Below are the code and all the weights of a small trained network. Each question names an input and a class and asks about switching units off, where a switched-off unit gives its printed mean instead of its output.

import numpy as np


def w(rows, s, z=0):
    codes = np.array(rows[::2]) - 128.0
    scale = np.full(codes.shape[1], s)
    scale[-1] = z or s
    return codes * scale


def f(y):
    return np.maximum(y, 0)


def log_softmax(a):
    a = a - a.max(-1, keepdims=True)
    return a - np.log(np.exp(a).sum(-1, keepdims=True))


def net(x, mask):
    res = np.array(x, float).reshape(1, 4) / 4 @ E
    y = f(res @ A[0][:, :-1].T + A[0][:, -1])
    res = res + np.where(mask, y, B[0][:, -1]) @ B[0][:, :-1]
    return log_softmax(res[-1] @ U[:, :-1].T + U[:, -1])


A, B = {}, {}
E = w([
[162,93,211,235,139],'x0',
[79,146,41,207,214],'x1',
[194,98,144,70,243],'x2',
[65,1,129,102,123],'x3',
],0.0086)
A[0] = w([
[178,99,201,221,117,106],'neuron 1',
[111,146,89,58,137,199],'neuron 2',
[167,90,178,78,72,44],'neuron 3',
[108,172,55,27,103,102],'neuron 4',
[65,124,28,214,231,110],'neuron 5',
[142,238,115,109,122,167],'neuron 6',
[132,168,43,32,109,91],'neuron 7',
[32,10,149,93,143,140],'neuron 8',
[168,107,229,247,149,62],'neuron 9',
[141,66,134,98,183,72],'neuron 10',
[166,112,190,191,116,112],'neuron 11',
[70,132,13,218,239,75],'neuron 12',
[166,116,168,91,63,106],'neuron 13',
[43,147,129,196,15,88],'neuron 14',
[169,248,133,145,127,164],'neuron 15',
[97,169,70,45,100,108],'neuron 16',
[177,122,195,212,122,139],'neuron 17',
[70,1,101,99,135,153],'neuron 18',
[186,111,200,75,63,60],'neuron 19',
[169,126,149,96,216,110],'neuron 20',
[91,171,88,47,125,123],'neuron 21',
[193,115,162,103,216,69],'neuron 22',
[165,199,145,133,144,150],'neuron 23',
[167,222,121,138,138,142],'neuron 24',
[191,211,103,148,114,138],'neuron 25',
[132,140,196,58,66,55],'neuron 26',
[107,55,149,91,105,95],'neuron 27',
[159,234,136,148,150,136],'neuron 28',
[131,160,107,47,94,112],'neuron 29',
[193,222,160,110,107,112],'neuron 30',
[72,159,145,189,11,91],'neuron 31',
[50,202,145,195,36,116],'neuron 32',
[86,152,47,50,128,131],'neuron 33',
[74,170,122,170,35,88],'neuron 34',
[32,140,66,213,211,5],'neuron 35',
[179,108,209,121,107,78],'neuron 36',
[222,128,122,58,221,65],'neuron 37',
[156,96,204,222,154,99],'neuron 38',
[154,112,191,86,225,72],'neuron 39',
[25,23,123,107,131,162],'neuron 40',
[225,98,157,134,194,120],'neuron 41',
[51,153,121,192,13,78],'neuron 42',
[197,206,143,123,163,153],'neuron 43',
],0.0065,0.0013)
B[0] = w([
[44,101,179,168,196,196],'neuron 1',
[71,80,149,193,165,194],'neuron 2',
[161,211,193,77,110,186],'neuron 3',
[36,99,187,200,188,219],'neuron 4',
[187,247,229,44,99,248],'neuron 5',
[140,81,134,194,91,199],'neuron 6',
[52,78,187,186,200,216],'neuron 7',
[210,80,139,241,40,221],'neuron 8',
[56,95,177,169,198,210],'neuron 9',
[186,109,23,100,106,177],'neuron 10',
[49,106,194,154,200,179],'neuron 11',
[154,235,232,49,85,255],'neuron 12',
[134,248,213,48,135,183],'neuron 13',
[138,97,6,43,158,206],'neuron 14',
[178,73,123,221,63,205],'neuron 15',
[51,95,176,180,181,205],'neuron 16',
[31,89,150,179,200,191],'neuron 17',
[222,75,134,249,18,218],'neuron 18',
[142,225,206,65,124,201],'neuron 19',
[143,122,15,63,131,191],'neuron 20',
[38,69,183,193,187,199],'neuron 21',
[142,100,33,38,165,195],'neuron 22',
[170,79,96,208,75,178],'neuron 23',
[191,73,146,220,55,190],'neuron 24',
[152,91,111,192,58,190],'neuron 25',
[124,249,191,51,133,192],'neuron 26',
[170,147,137,142,59,178],'neuron 27',
[177,91,125,208,51,194],'neuron 28',
[61,134,200,169,205,188],'neuron 29',
[177,118,148,176,54,195],'neuron 30',
[145,95,26,30,176,201],'neuron 31',
[145,81,30,62,167,203],'neuron 32',
[59,98,192,200,168,214],'neuron 33',
[126,107,24,56,164,189],'neuron 34',
[163,253,232,34,115,222],'neuron 35',
[111,167,151,100,152,180],'neuron 36',
[146,81,37,65,163,216],'neuron 37',
[36,99,168,153,177,197],'neuron 38',
[145,88,33,58,147,194],'neuron 39',
[230,85,142,229,5,218],'neuron 40',
[115,98,25,83,169,196],'neuron 41',
[142,103,10,19,163,204],'neuron 42',
[200,74,89,194,53,196],'neuron 43',
],0.0047,0.007)
U = w([
[181,80,129,207,35,208],'0',
[5,94,176,173,217,86],'1',
[131,99,29,55,167,187],'2',
[141,240,207,72,111,2],'3',
],0.013,0.00059)

Each question gives the input, the list of numbers given to net, and the class t.
The units are the neurons (one row each of A and B). Each row of codes is followed by its name. A weight is (code - 128) times the scale printed after its matrix; where a second scale follows, it is the last column's (A, B and U).
mask holds one flag per neuron, in row order. A switched-off neuron (its flag False) gives its mean, the last column of its row in B, instead of its output. The means were averaged over made-up inputs and are rounded, as every weight is.
A unit's drop is (log p(t) with every unit on - log p(t) with that unit switched off) / (log p(t) with every unit on - log p(t) with every unit switched off).
The circuit of an input: a set's keep is (log p(t) with only the set's units on - log p(t) with every unit switched off) / (log p(t) with every unit on - log p(t) with every unit switched off). Starting from the 12 units with the biggest drops (on a tie, the unit counted first), units are removed one at a time, each time the one whose removal leaves the highest keep (on an exact tie, the one counted first), for as long as the keep stays at least 0.8.
units of the circuit, in order: the units of the circuit, biggest drop first
top k neurons: the k neurons with the biggest drops, biggest first
drop when u is switched off: that unit's drop, to one decimal
input [-4,3,-2,4], class 0: top 3 neurons	(neuron 40; neuron 18; neuron 8)
input [-5,-7,-4,3], class 3: units of the circuit, in order	(neuron 26)
input [-4,-1,6,6], class 0: units of the circuit, in order	(neuron 18; neuron 8)
input [8,-4,-8,5], class 1: top 2 neurons	(neuron 1; neuron 9)
input [-8,-6,-2,8], class 0: top 4 neurons	(neuron 40; neuron 18; neuron 8; neuron 27)
input [-7,8,-4,-6], class 3: top 2 neurons	(neuron 12; neuron 5)
input [-6,7,2,-6], class 3: top 2 neurons	(neuron 12; neuron 5)
input [-6,4,-8,0], class 2: top 2 neurons	(neuron 42; neuron 14)
input [7,4,-1,-6], class 1: top 4 neurons	(neuron 9; neuron 17; neuron 1; neuron 38)
input [8,3,3,-6], class 1: top 2 neurons	(neuron 9; neuron 17)
input [7,-1,-7,6], class 1: top 2 neurons	(neuron 1; neuron 9)
input [-4,-7,1,5], class 3: drop when neuron 26 is switched off	0.5
input [-1,-3,-1,1], class 3: drop when neuron 20 is switched off	0.0
input [-2,-2,6,-4], class 2: drop when neuron 40 is switched off	0.1
